Below are the code and all the weights of a small trained network. Each question names an input and a class and asks about switching units off, where a switched-off unit gives its printed mean instead of its output.

import numpy as np


def w(rows, s, z=0):
    codes = np.array(rows[::2]) - 128.0
    scale = np.full(codes.shape[1], s)
    scale[-1] = z or s
    return codes * scale


def norm(h):
    return h / np.sqrt((h * h).mean(-1, keepdims=True) + 1e-5)


def f(y):
    return y / 2 * (1 + np.tanh(0.7978845608 * (y + 0.044715 * y**3)))


def log_softmax(a):
    a = a - a.max(-1, keepdims=True)
    return a - np.log(np.exp(a).sum(-1, keepdims=True))


def net(x, mask):
    res = np.array(x, float).reshape(1, 8) / 4 @ E
    u = 0
    for l in range(4):
        y = f(norm(res) @ A[l][:, :-1].T + A[l][:, -1])
        res = res + np.where(mask[u : u + 4], y, B[l][:, -1]) @ B[l][:, :-1]
        u += 4
    return log_softmax(norm(res)[-1] @ U[:, :-1].T + U[:, -1])


A, B = {}, {}
E = w([
[145,99,146,154,140,168,119,155],'x0',
[109,131,90,164,129,104,144,182],'x1',
[71,14,254,91,109,26,41,169],'x2',
[70,172,64,96,139,77,173,155],'x3',
[96,182,100,61,115,62,150,67],'x4',
[245,233,42,13,30,155,22,209],'x5',
[130,106,129,166,132,154,128,177],'x6',
[193,24,66,53,49,162,235,138],'x7',
],0.0045)
A[0] = w([
[95,155,116,119,185,175,68,132,1],'L0N0',
[168,231,126,254,131,189,184,107,199],'L0N1',
[181,51,130,188,91,143,92,201,154],'L0N2',
[81,185,131,118,185,122,69,134,102],'L0N3',
],0.0062,0.0024)
B[0] = w([
[178,89,186,150,169,76,38,123,128],'L0N0',
[107,199,83,43,98,86,164,15,253],'L0N1',
[124,164,108,96,180,65,148,67,180],'L0N2',
[222,72,123,254,132,96,72,38,170],'L0N3',
],0.0083,0.0049)
A[1] = w([
[131,109,128,53,117,127,160,172,95],'L1N0',
[81,73,231,79,105,3,38,229,103],'L1N1',
[175,193,167,98,68,80,159,218,2],'L1N2',
[187,202,95,65,123,156,23,216,114],'L1N3',
],0.0075,0.0016)
B[1] = w([
[162,113,37,154,133,99,52,100,156],'L1N0',
[93,162,80,56,187,193,129,90,254],'L1N1',
[131,114,133,180,110,158,105,50,149],'L1N2',
[2,105,220,163,119,101,220,70,242],'L1N3',
],0.01,0.0056)
A[2] = w([
[193,19,25,137,80,162,124,100,131],'L2N0',
[56,166,156,170,118,205,245,3,254],'L2N1',
[173,191,9,118,91,157,59,90,148],'L2N2',
[106,207,129,220,143,141,19,110,21],'L2N3',
],0.007,0.0017)
B[2] = w([
[138,91,135,63,187,30,4,187,140],'L2N0',
[116,87,96,149,114,124,143,162,250],'L2N1',
[147,173,176,131,146,165,108,169,159],'L2N2',
[194,128,97,165,129,56,22,196,143],'L2N3',
],0.012,0.016)
A[3] = w([
[2,114,117,125,92,129,141,114,255],'L3N0',
[26,72,108,99,42,50,144,194,131],'L3N1',
[125,73,37,76,122,142,169,110,101],'L3N2',
[156,91,118,108,186,65,137,64,71],'L3N3',
],0.0068,0.0022)
B[3] = w([
[169,147,152,172,90,195,203,220,254],'L3N0',
[188,99,255,126,108,33,79,47,225],'L3N1',
[106,193,162,155,146,161,36,146,203],'L3N2',
[245,151,124,177,109,129,143,36,146],'L3N3',
],0.0089,0.0073)
U = w([
[88,99,213,168,36,147,231,135,138],'0',
[193,167,95,56,145,39,52,147,66],'1',
[94,217,67,20,152,254,187,136,255],'2',
],0.009,0.00068)

Each question gives the input, the list of numbers given to net, and the class t.
The units are the neurons (one row each of A and B). Each row of codes is followed by its name. A weight is (code - 128) times the scale printed after its matrix; where a second scale follows, it is the last column's (A, B and U).
mask holds one flag per neuron, layer by layer. A switched-off neuron (its flag False) gives its mean, the last column of its row in B, instead of its output. The means were averaged over made-up inputs and are rounded, as every weight is.
A unit's drop is (log p(t) with every unit on - log p(t) with that unit switched off) / (log p(t) with every unit on - log p(t) with every unit switched off).
The circuit of an input: a set's keep is (log p(t) with only the set's units on - log p(t) with every unit switched off) / (log p(t) with every unit on - log p(t) with every unit switched off). Starting from the 12 units with the biggest drops (on a tie, the unit counted first), units are removed one at a time, each time the one whose removal leaves the highest keep (on an exact tie, the one counted first), for as long as the keep stays at least 0.8.
circuit, biggest first: the units of the circuit, biggest drop first
unit that matters most: the unit with the biggest drop
k most important neurons: the k neurons with the biggest drops, biggest first
top k neurons in layer l: the k neurons of layer l with the biggest drops, biggest first
drop of u: that unit's drop, to one decimal
input [4,5,-7,-8,-8,-5,7,-1], class 2: circuit, biggest first	(L3N1 L0N1)
input [3,5,3,-3,-8,-3,-5,8], class 1: unit that matters most	L1N3
input [-6,-7,8,-5,0,-6,7,1], class 2: circuit, biggest first	(L1N1 L1N3 L0N3)
input [1,-6,-7,-8,-5,3,-7,8], class 1: 2 most important neurons	(L2N0 L1N1)
input [0,8,6,7,8,-6,-5,8], class 1: top 2 neurons in layer 2	(L2N0 L2N1)
input [0,7,-4,-3,-3,-2,4,4], class 1: 3 most important neurons	(L1N3 L1N1 L2N0)
input [-7,0,-3,-8,8,-2,1,2], class 2: 3 most important neurons	(L1N3 L2N3 L0N3)
input [-7,2,8,-8,4,7,0,5], class 2: circuit, biggest first	(L1N1 L2N3)
input [-5,-8,5,5,-4,1,-1,6], class 1: 2 most important neurons	(L2N0 L1N0)
input [4,-8,8,-5,-7,7,-5,2], class 2: 2 most important neurons	(L1N1 L0N2)
input [-6,4,-8,-3,2,-3,-4,-8], class 1: top 2 neurons in layer 1	(L1N3 L1N1)
input [5,-2,-5,6,2,-3,2,1], class 2: 2 most important neurons	(L1N3 L0N1)
input [2,-2,-5,-5,2,-7,-1,8], class 1: circuit, biggest first	(L1N3 L2N0)
input [6,0,3,5,1,-1,6,-6], class 1: unit that matters most	L0N3
input [-6,-7,7,-4,5,-5,-8,8], class 1: 3 most important neurons	(L1N3 L1N0 L2N0)
input [0,3,-4,3,-2,-1,-4,-7], class 1: 2 most important neurons	(L1N3 L0N3)
input [1,6,-7,-5,-3,-5,0,-6], class 2: 3 most important neurons	(L0N1 L1N3 L3N1)
input [-6,-5,7,-1,4,-2,-4,-5], class 2: top 3 neurons in layer 1	(L1N1 L1N3 L1N0)
input [1,6,-7,-8,-2,-3,0,2], class 2: 2 most important neurons	(L1N3 L0N1)
input [3,-4,7,4,1,6,-8,-4], class 2: circuit, biggest first	(L1N1)
input [6,-2,5,1,-8,-4,-3,4], class 2: drop of L0N3	0.4
input [6,4,2,0,-8,8,6,-4], class 0: drop of L0N2	0.0
input [-8,-8,3,-3,-3,8,-4,5], class 0: drop of L1N3	2.4
input [1,4,5,6,-1,6,3,-2], class 0: drop of L1N3	2.3
